Here is a tiny trained network, its code and every weight. The questions are about switching its units off for an input and a class, where a switched-off unit gives its printed mean instead of its output.

import numpy as np


def w(rows, s, z=0):
    codes = np.array(rows[::2]) - 128.0
    scale = np.full(codes.shape[1], s)
    scale[-1] = z or s
    return codes * scale


def f(y):
    return np.maximum(y, 0)


def log_softmax(a):
    a = a - a.max(-1, keepdims=True)
    return a - np.log(np.exp(a).sum(-1, keepdims=True))


def net(x, mask):
    res = np.array(x, float).reshape(1, 3) / 4 @ E
    y = f(res @ A[0][:, :-1].T + A[0][:, -1])
    res = res + np.where(mask, y, B[0][:, -1]) @ B[0][:, :-1]
    return log_softmax(res[-1] @ U[:, :-1].T + U[:, -1])


A, B = {}, {}
E = w([
[172,24,84],'x0',
[135,180,2],'x1',
[26,96,102],'x2',
],0.0051)
A[0] = w([
[19,100,89,103],'n1',
[176,142,132,136],'n2',
[128,128,127,123],'n3',
[184,17,71,86],'n4',
[104,188,151,95],'n5',
[103,196,146,94],'n6',
[69,108,114,92],'n7',
[139,131,125,254],'n8',
[146,178,38,71],'n9',
[101,209,145,134],'n10',
[128,85,239,78],'n11',
[146,168,38,129],'n12',
[253,176,140,84],'n13',
[108,178,145,97],'n14',
],0.016,0.0064)
B[0] = w([
[52,205,53,206],'n1',
[103,175,104,167],'n2',
[132,136,123,128],'n3',
[216,49,8,219],'n4',
[165,74,64,162],'n5',
[167,73,58,166],'n6',
[69,135,63,158],'n7',
[212,245,251,255],'n8',
[36,17,159,195],'n9',
[208,99,82,193],'n10',
[30,11,175,203],'n11',
[94,73,230,221],'n12',
[12,185,2,202],'n13',
[157,87,76,155],'n14',
],0.033,0.0064)
U = w([
[78,53,211,125],'0',
[254,94,59,69],'1',
[52,243,63,57],'2',
[211,212,223,252],'3',
],0.0072,0.0035)

Each question gives the input, the list of numbers given to net, and the class t.
The units are the neurons (one row each of A and B). Each row of codes is followed by its name. A weight is (code - 128) times the scale printed after its matrix; where a second scale follows, it is the last column's (A, B and U).
mask holds one flag per neuron, in row order. A switched-off neuron (its flag False) gives its mean, the last column of its row in B, instead of its output. The means were averaged over made-up inputs and are rounded, as every weight is.
A unit's drop is (log p(t) with every unit on - log p(t) with that unit switched off) / (log p(t) with every unit on - log p(t) with every unit switched off).
The circuit of an input: a set's keep is (log p(t) with only the set's units on - log p(t) with every unit switched off) / (log p(t) with every unit on - log p(t) with every unit switched off). Starting from the 12 units with the biggest drops (on a tie, the unit counted first), units are removed one at a time, each time the one whose removal leaves the highest keep (on an exact tie, the one counted first), for as long as the keep stays at least 0.8.
circuit, biggest first: the units of the circuit, biggest drop first
top k neurons: the k neurons with the biggest drops, biggest first
drop of u: that unit's drop, to one decimal
input [-4,7,-6], class 0: circuit, biggest first => [n9]
input [-8,3,8], class 1: top 2 neurons => [n10; n6]
input [-2,3,1], class 3: circuit, biggest first => [n11; n4; n13]
input [3,1,-4], class 2: top 2 neurons => [n13; n10]
input [-4,8,8], class 0: top 4 neurons => [n12; n9; n13; n2]
input [5,-7,-8], class 2: top 2 neurons => [n13; n12]
input [-7,7,-2], class 0: top 2 neurons => [n9; n12]
input [-3,1,-3], class 3: circuit, biggest first => [n4; n1; n11]
input [3,0,3], class 3: circuit, biggest first => [n13; n10; n11]
input [-2,6,6], class 0: top 4 neurons => [n12; n9; n13; n2]
input [3,5,-4], class 0: top 2 neurons => [n12; n9]
input [-7,6,-4], class 1: top 4 neurons => [n10; n6; n11; n5]
input [0,2,3], class 3: top 2 neurons => [n13; n11]
input [-5,-4,-2], class 1: circuit, biggest first => [n10]
input [-3,1,1], class 3: top 2 neurons => [n4; n13]
input [4,4,-5], class 2: top 2 neurons => [n13; n11]
input [-8,1,6], class 1: drop of n13 => 0.0
input [-7,8,5], class 0: drop of n12 => 1.8
input [-6,2,-6], class 1: drop of n11 => 0.1
input [1,2,-8], class 2: circuit, biggest first => [n13]
